Below are the code and all the weights of a small trained network. Each question names an input and a class and asks about switching units off, where a switched-off unit gives its printed mean instead of its output.

import numpy as np


def w(rows, s, z=0):
    codes = np.array(rows[::2]) - 128.0
    scale = np.full(codes.shape[1], s)
    scale[-1] = z or s
    return codes * scale


def norm(h):
    return h / np.sqrt((h * h).mean(-1, keepdims=True) + 1e-5)


def f(y):
    return y / 2 * (1 + np.tanh(0.7978845608 * (y + 0.044715 * y**3)))


def log_softmax(a):
    a = a - a.max(-1, keepdims=True)
    return a - np.log(np.exp(a).sum(-1, keepdims=True))


def net(x, mask):
    res = np.array(x, float).reshape(1, 8) / 4 @ E
    u = 0
    for l in range(3):
        y = f(norm(res) @ A[l][:, :-1].T + A[l][:, -1])
        res = res + np.where(mask[u : u + 5], y, B[l][:, -1]) @ B[l][:, :-1]
        u += 5
    return log_softmax(norm(res)[-1] @ U[:, :-1].T + U[:, -1])


A, B = {}, {}
E = w([
[132,172,81,186,201,255,171,171,141,98],'x0',
[169,190,188,41,100,176,43,177,95,124],'x1',
[73,129,154,81,10,144,121,110,136,135],'x2',
[63,129,111,196,117,139,87,59,20,134],'x3',
[190,107,144,140,125,211,100,148,188,139],'x4',
[161,161,130,149,14,32,175,171,72,112],'x5',
[194,87,90,161,94,89,145,47,148,230],'x6',
[47,106,198,209,129,116,86,90,113,199],'x7',
],0.0077)
A[0] = w([
[115,131,142,227,131,119,89,77,92,165,3],'0.n1',
[206,163,90,219,156,250,130,129,166,158,109],'0.n2',
[169,129,102,107,110,157,74,24,87,136,61],'0.n3',
[173,125,134,88,71,223,148,202,222,132,216],'0.n4',
[112,136,154,153,99,134,72,119,42,139,75],'0.n5',
],0.011,0.0032)
B[0] = w([
[181,79,106,118,104,109,189,119,2,78,191],'0.n1',
[90,60,106,141,150,93,166,241,212,241,254],'0.n2',
[90,155,144,16,49,81,183,127,125,93,171],'0.n3',
[179,186,126,133,131,134,32,74,107,55,254],'0.n4',
[110,160,30,186,122,178,105,118,141,147,193],'0.n5',
],0.0096,0.008)
A[1] = w([
[93,55,220,192,177,145,137,32,73,109,18],'1.n1',
[76,205,161,181,148,62,156,147,207,77,252],'1.n2',
[64,79,105,148,69,166,133,79,99,197,142],'1.n3',
[110,37,143,103,30,54,35,28,112,246,21],'1.n4',
[163,114,86,2,191,99,160,71,185,115,41],'1.n5',
],0.011,0.0022)
B[1] = w([
[97,198,94,144,85,113,75,124,152,64,158],'1.n1',
[150,121,141,147,157,120,70,40,126,161,179],'1.n2',
[190,147,52,112,135,46,72,97,79,117,207],'1.n3',
[116,48,210,161,156,126,134,58,115,155,255],'1.n4',
[124,98,5,158,66,173,160,174,102,166,178],'1.n5',
],0.013,0.0093)
A[2] = w([
[158,208,149,74,55,151,140,156,48,97,223],'2.n1',
[91,157,113,171,89,4,201,106,135,163,7],'2.n2',
[237,151,170,136,64,129,158,112,165,134,224],'2.n3',
[177,115,59,78,106,148,186,155,204,109,59],'2.n4',
[30,154,55,52,166,131,116,104,125,164,91],'2.n5',
],0.013,0.0018)
B[2] = w([
[66,183,111,112,87,207,153,125,48,11,230],'2.n1',
[175,30,183,70,20,125,177,13,111,168,255],'2.n2',
[69,240,86,198,164,202,49,89,111,56,198],'2.n3',
[107,254,102,152,195,4,152,214,167,108,209],'2.n4',
[213,202,234,100,90,131,43,148,215,73,200],'2.n5',
],0.0082,0.0068)
U = w([
[152,169,79,146,182,104,121,196,226,136,161],'0',
[146,62,132,116,78,62,139,26,99,136,198],'1',
[79,129,251,117,198,203,86,126,193,110,134],'2',
[129,74,141,96,123,127,212,178,143,164,1],'3',
[131,214,122,87,80,172,69,95,96,8,175],'4',
],0.012,0.0027)

Each question gives the input, the list of numbers given to net, and the class t.
The units are the neurons (one row each of A and B). Each row of codes is followed by its name. A weight is (code - 128) times the scale printed after its matrix; where a second scale follows, it is the last column's (A, B and U).
mask holds one flag per neuron, layer by layer. A switched-off neuron (its flag False) gives its mean, the last column of its row in B, instead of its output. The means were averaged over made-up inputs and are rounded, as every weight is.
A unit's drop is (log p(t) with every unit on - log p(t) with that unit switched off) / (log p(t) with every unit on - log p(t) with every unit switched off).
The circuit of an input: a set's keep is (log p(t) with only the set's units on - log p(t) with every unit switched off) / (log p(t) with every unit on - log p(t) with every unit switched off). Starting from the 12 units with the biggest drops (on a tie, the unit counted first), units are removed one at a time, each time the one whose removal leaves the highest keep (on an exact tie, the one counted first), for as long as the keep stays at least 0.8.
units of the circuit, in order: the units of the circuit, biggest drop first
most important unit: the unit with the biggest drop
top k neurons: the k neurons with the biggest drops, biggest first
k most important neurons of layer l: the k neurons of layer l with the biggest drops, biggest first
drop when u is switched off: that unit's drop, to one decimal
input [8,-7,-1,6,8,-4,2,8], class 3: units of the circuit, in order	(0.n2; 0.n1)
input [2,5,-6,-6,2,-6,-4,-3], class 0: units of the circuit, in order	(0.n2)
input [5,4,-7,4,1,1,5,1], class 3: units of the circuit, in order	(0.n2; 0.n1)
input [5,-4,6,-6,0,5,-2,7], class 4: top 2 neurons	(0.n2; 1.n4)
input [3,3,0,4,-3,2,2,5], class 4: top 3 neurons	(0.n2; 1.n4; 2.n1)
input [6,-8,0,6,-1,1,-1,-7], class 0: 2 most important neurons of layer 2	(2.n4; 2.n5)
input [-8,5,-1,0,5,-5,3,-4], class 4: top 2 neurons	(0.n2; 0.n4)
input [-7,4,-2,-8,3,-1,-1,1], class 4: 2 most important neurons of layer 0	(0.n4; 0.n2)
input [3,-4,6,4,0,-1,-1,7], class 4: top 3 neurons	(1.n1; 0.n2; 0.n1)
input [-1,-8,-7,5,-5,3,-7,5], class 4: 2 most important neurons of layer 1	(1.n1; 1.n4)
input [1,2,0,-8,8,2,7,5], class 2: 3 most important neurons of layer 0	(0.n4; 0.n2; 0.n5)
input [-2,4,-8,4,6,-3,0,3], class 3: top 2 neurons	(0.n2; 0.n1)
input [-5,-7,-7,3,-3,-3,-5,-7], class 0: top 2 neurons	(1.n4; 1.n5)
input [-3,8,3,-8,3,-4,1,5], class 4: units of the circuit, in order	(0.n4)
input [1,-1,8,-5,4,-1,0,4], class 4: top 3 neurons	(0.n4; 0.n2; 1.n4)
input [-6,8,-3,-6,5,-1,6,-7], class 4: 2 most important neurons of layer 0	(0.n4; 0.n2)
input [5,6,-5,1,7,1,5,4], class 0: top 2 neurons	(0.n2; 1.n4)
input [4,-5,-3,0,2,-2,1,7], class 3: 2 most important neurons of layer 0	(0.n2; 0.n4)
input [0,6,0,-8,-6,3,7,-7], class 4: drop when 0.n2 is switched off	0.4
input [-6,-1,-4,-3,4,3,-6,0], class 4: drop when 1.n4 is switched off	0.8
input [-3,-6,-1,5,6,-8,-7,-5], class 0: most important unit	1.n4
input [-1,3,7,-3,-6,-2,-5,4], class 2: drop when 1.n1 is switched off	0.2
input [4,6,3,0,4,1,7,-2], class 0: drop when 0.n2 is switched off	1.6
